Below is a small trained network, with its code and all its weights. Each question gives an input and a target symbol and asks what happens when units are switched off, that is, made to give their printed mean instead of their output.

import numpy as np


def w(rows, s, z=0):
    codes = np.array(rows[::2]) - 128.0
    scale = np.full(codes.shape[1], s)
    scale[-1] = z or s
    return codes * scale


def norm(h):
    return h / np.sqrt((h * h).mean(-1, keepdims=True) + 1e-5)


def f(y):
    return np.maximum(y, 0)


def softmax(a):
    e = np.exp(a - a.max(-1, keepdims=True))
    return e / e.sum(-1, keepdims=True)


def log_softmax(a):
    a = a - a.max(-1, keepdims=True)
    return a - np.log(np.exp(a).sum(-1, keepdims=True))


def net(x, mask):
    ids = ['αδζξψω'.index(c) for c in x.split()]
    T = len(ids)
    res = E[ids] + P[:T]
    u = 0
    for l in range(2):
        r = norm(res)
        for j in range(3):
            rows = slice(4 * j, 4 * j + 4)
            q, k, v = (r @ M[l][rows].T for M in (Q, K, V))
            z = softmax(np.where(np.tri(T) > 0, q @ k.T / 4**0.5, -1e9)) @ v
            o = O[l][rows]
            res = res + np.where(mask[u + j], z, o[:, -1]) @ o[:, :-1]
        u += 3
        y = f(norm(res) @ A[l][:, :-1].T + A[l][:, -1])
        res = res + np.where(mask[u : u + 4], y, B[l][:, -1]) @ B[l][:, :-1]
        u += 4
    return log_softmax(norm(res)[-1] @ U[:, :-1].T + U[:, -1])


Q, K, V, O, A, B = {}, {}, {}, {}, {}, {}
E = w([
[68,206,153],'α',
[102,196,187],'δ',
[154,199,211],'ζ',
[131,80,210],'ξ',
[115,54,204],'ψ',
[36,12,175],'ω',
],0.011)
P = w([
[98,152,191],'0',
[102,173,194],'1',
[252,144,11],'2',
[118,147,158],'3',
[214,133,45],'4',
[139,120,125],'5',
[193,139,58],'6',
[140,112,122],'7',
],0.012)
Q[0] = w([
[113,124,106],'0.h1',
[217,142,116],'0.h1',
[176,157,127],'0.h1',
[1,103,100],'0.h1',
[97,129,184],'0.h2',
[125,136,150],'0.h2',
[167,154,142],'0.h2',
[119,141,135],'0.h2',
[155,135,158],'0.h3',
[135,160,102],'0.h3',
[162,102,102],'0.h3',
[98,126,137],'0.h3',
],0.024)
K[0] = w([
[135,127,95],'0.h1',
[151,25,163],'0.h1',
[100,40,12],'0.h1',
[110,226,100],'0.h1',
[96,253,86],'0.h2',
[145,183,159],'0.h2',
[203,134,162],'0.h2',
[144,156,119],'0.h2',
[111,144,121],'0.h3',
[89,106,62],'0.h3',
[136,89,148],'0.h3',
[98,206,185],'0.h3',
],0.013)
V[0] = w([
[131,136,125],'0.h1',
[90,121,111],'0.h1',
[61,135,64],'0.h1',
[107,142,116],'0.h1',
[93,148,48],'0.h2',
[97,48,120],'0.h2',
[62,240,88],'0.h2',
[69,112,109],'0.h2',
[134,198,128],'0.h3',
[4,146,213],'0.h3',
[95,101,117],'0.h3',
[189,142,139],'0.h3',
],0.016)
O[0] = w([
[143,151,130,122],'0.h1',
[140,91,138,110],'0.h1',
[161,55,121,44],'0.h1',
[154,76,105,112],'0.h1',
[179,157,1,19],'0.h2',
[212,134,118,68],'0.h2',
[36,115,8,121],'0.h2',
[169,183,110,83],'0.h2',
[89,87,165,155],'0.h3',
[150,140,87,255],'0.h3',
[190,151,122,99],'0.h3',
[27,170,185,153],'0.h3',
],0.0092,0.0081)
A[0] = w([
[68,110,158,234],'0.n1',
[88,155,6,132],'0.n2',
[214,105,123,154],'0.n3',
[176,130,158,2],'0.n4',
],0.017,0.0033)
B[0] = w([
[131,16,118,250],'0.n1',
[194,243,2,160],'0.n2',
[180,44,87,175],'0.n3',
[94,61,58,162],'0.n4',
],0.0071,0.011)
Q[1] = w([
[186,144,158],'1.h1',
[89,181,113],'1.h1',
[156,123,175],'1.h1',
[127,125,129],'1.h1',
[211,146,99],'1.h2',
[195,158,198],'1.h2',
[101,5,91],'1.h2',
[159,109,174],'1.h2',
[72,104,125],'1.h3',
[75,127,105],'1.h3',
[134,157,34],'1.h3',
[122,183,170],'1.h3',
],0.016)
K[1] = w([
[107,129,123],'1.h1',
[94,74,105],'1.h1',
[155,102,163],'1.h1',
[129,133,126],'1.h1',
[151,134,80],'1.h2',
[197,160,147],'1.h2',
[96,21,136],'1.h2',
[184,138,161],'1.h2',
[148,128,58],'1.h3',
[91,170,5],'1.h3',
[79,176,71],'1.h3',
[119,207,216],'1.h3',
],0.015)
V[1] = w([
[201,110,74],'1.h1',
[113,211,160],'1.h1',
[62,153,102],'1.h1',
[122,99,146],'1.h1',
[104,137,53],'1.h2',
[131,2,222],'1.h2',
[94,165,143],'1.h2',
[123,163,136],'1.h2',
[49,94,252],'1.h3',
[154,120,163],'1.h3',
[155,73,114],'1.h3',
[142,248,143],'1.h3',
],0.0087)
O[1] = w([
[97,121,170,91],'1.h1',
[163,95,95,113],'1.h1',
[254,132,165,115],'1.h1',
[112,143,107,152],'1.h1',
[162,125,171,86],'1.h2',
[169,61,98,254],'1.h2',
[125,97,149,128],'1.h2',
[98,152,121,115],'1.h2',
[144,156,107,202],'1.h3',
[123,109,93,143],'1.h3',
[129,127,102,142],'1.h3',
[77,59,118,84],'1.h3',
],0.0093,0.0073)
A[1] = w([
[48,73,159,119],'1.n1',
[190,122,245,22],'1.n2',
[250,150,89,22],'1.n3',
[198,147,194,254],'1.n4',
],0.015,0.0033)
B[1] = w([
[152,63,158,254],'1.n1',
[110,182,110,195],'1.n2',
[251,31,120,180],'1.n3',
[148,173,133,201],'1.n4',
],0.019,0.0097)
U = w([
[115,121,16,254],'α',
[64,139,129,3],'δ',
[98,33,203,115],'ζ',
[138,163,206,212],'ξ',
[156,172,160,194],'ψ',
[249,86,94,128],'ω',
],0.016,0.0021)

Each question gives the input, a string of symbols that net reads in full, and the target symbol t.
The units are the heads (4 rows each of Q, K, V and O) and the neurons (one row each of A and B). Each row of codes is followed by its name. A weight is (code - 128) times the scale printed after its matrix; where a second scale follows, it is the last column's (O, A, B and U).
mask holds one flag per unit, layer by layer, with each layer's heads first. A switched-off unit (its flag False) gives its mean, the last column of its rows in O or B, instead of its output. The means were averaged over made-up inputs and are rounded, as every weight is.
A unit's drop is (log p(t) with every unit on - log p(t) with that unit switched off) / (log p(t) with every unit on - log p(t) with every unit switched off).
The circuit of an input: a set's keep is (log p(t) with only the set's units on - log p(t) with every unit switched off) / (log p(t) with every unit on - log p(t) with every unit switched off). Starting from the 12 units with the biggest drops (on a tie, the unit counted first), units are removed one at a time, each time the one whose removal leaves the highest keep (on an exact tie, the one counted first), for as long as the keep stays at least 0.8.
units of the circuit, in order: the units of the circuit, biggest drop first
top k neurons: the k neurons with the biggest drops, biggest first
k most important neurons of layer l: the k neurons of layer l with the biggest drops, biggest first
which heads matter: for each layer, one digit per head in row order, 1 if its drop is at least 0.15 and else 0, layers parted by /
drop of u: that unit's drop, to one decimal
input ξ ω δ α ζ α ω ξ, target α: units of the circuit, in order : (0.h2)
input ξ ζ ζ α ω ω, target α: top 2 neurons : (0.n2 1.n3)
input ω ζ α ξ ω ξ, target α: units of the circuit, in order : (0.h2 0.n2)
input ζ ζ α, target ζ: which heads matter : 001 / 000
input ψ ω ψ δ, target δ: units of the circuit, in order : (0.h2 1.n3)
input ψ ζ ζ, target ψ: which heads matter : 001 / 000
input ξ ω ω ω, target ω: which heads matter : 011 / 000
input ψ ψ δ ξ α ζ ψ, target ψ: which heads matter : 110 / 000
input ξ δ α, target ξ: units of the circuit, in order : (0.h2 0.h3 1.n2)
input α δ ω ψ ξ ψ, target α: which heads matter : 011 / 000
input ζ α ξ ω ξ ζ δ, target ξ: which heads matter : 010 / 000
input α ζ ζ ζ ζ ζ ζ, target ζ: which heads matter : 000 / 000
input ψ ζ ξ, target ψ: top 3 neurons : (1.n2 1.n4 1.n3)
input ζ δ ζ, target ζ: units of the circuit, in order : (0.h3)
input ξ α ζ ζ ζ ψ α, target ψ: units of the circuit, in order : (0.h2 1.n2)
input ζ ξ ζ, target ξ: which heads matter : 001 / 100
input ψ δ ψ δ, target δ: 2 most important neurons of layer 1 : (1.n3 1.n1)
input ζ ζ ω ω ζ ζ δ, target ζ: top 2 neurons : (0.n1 1.n3)
input ψ ζ ψ ζ ξ, target ψ: 2 most important neurons of layer 1 : (1.n2 1.n4)
input ζ ζ δ, target ζ: units of the circuit, in order : (0.h3)
input α ψ ζ ζ ξ ζ ζ, target ξ: drop of 0.h2 : 0.2
input ζ ω ζ ξ ω ζ α δ, target α: drop of 0.n2 : 0.4
input ψ ξ δ, target ψ: drop of 0.h2 : 1.0
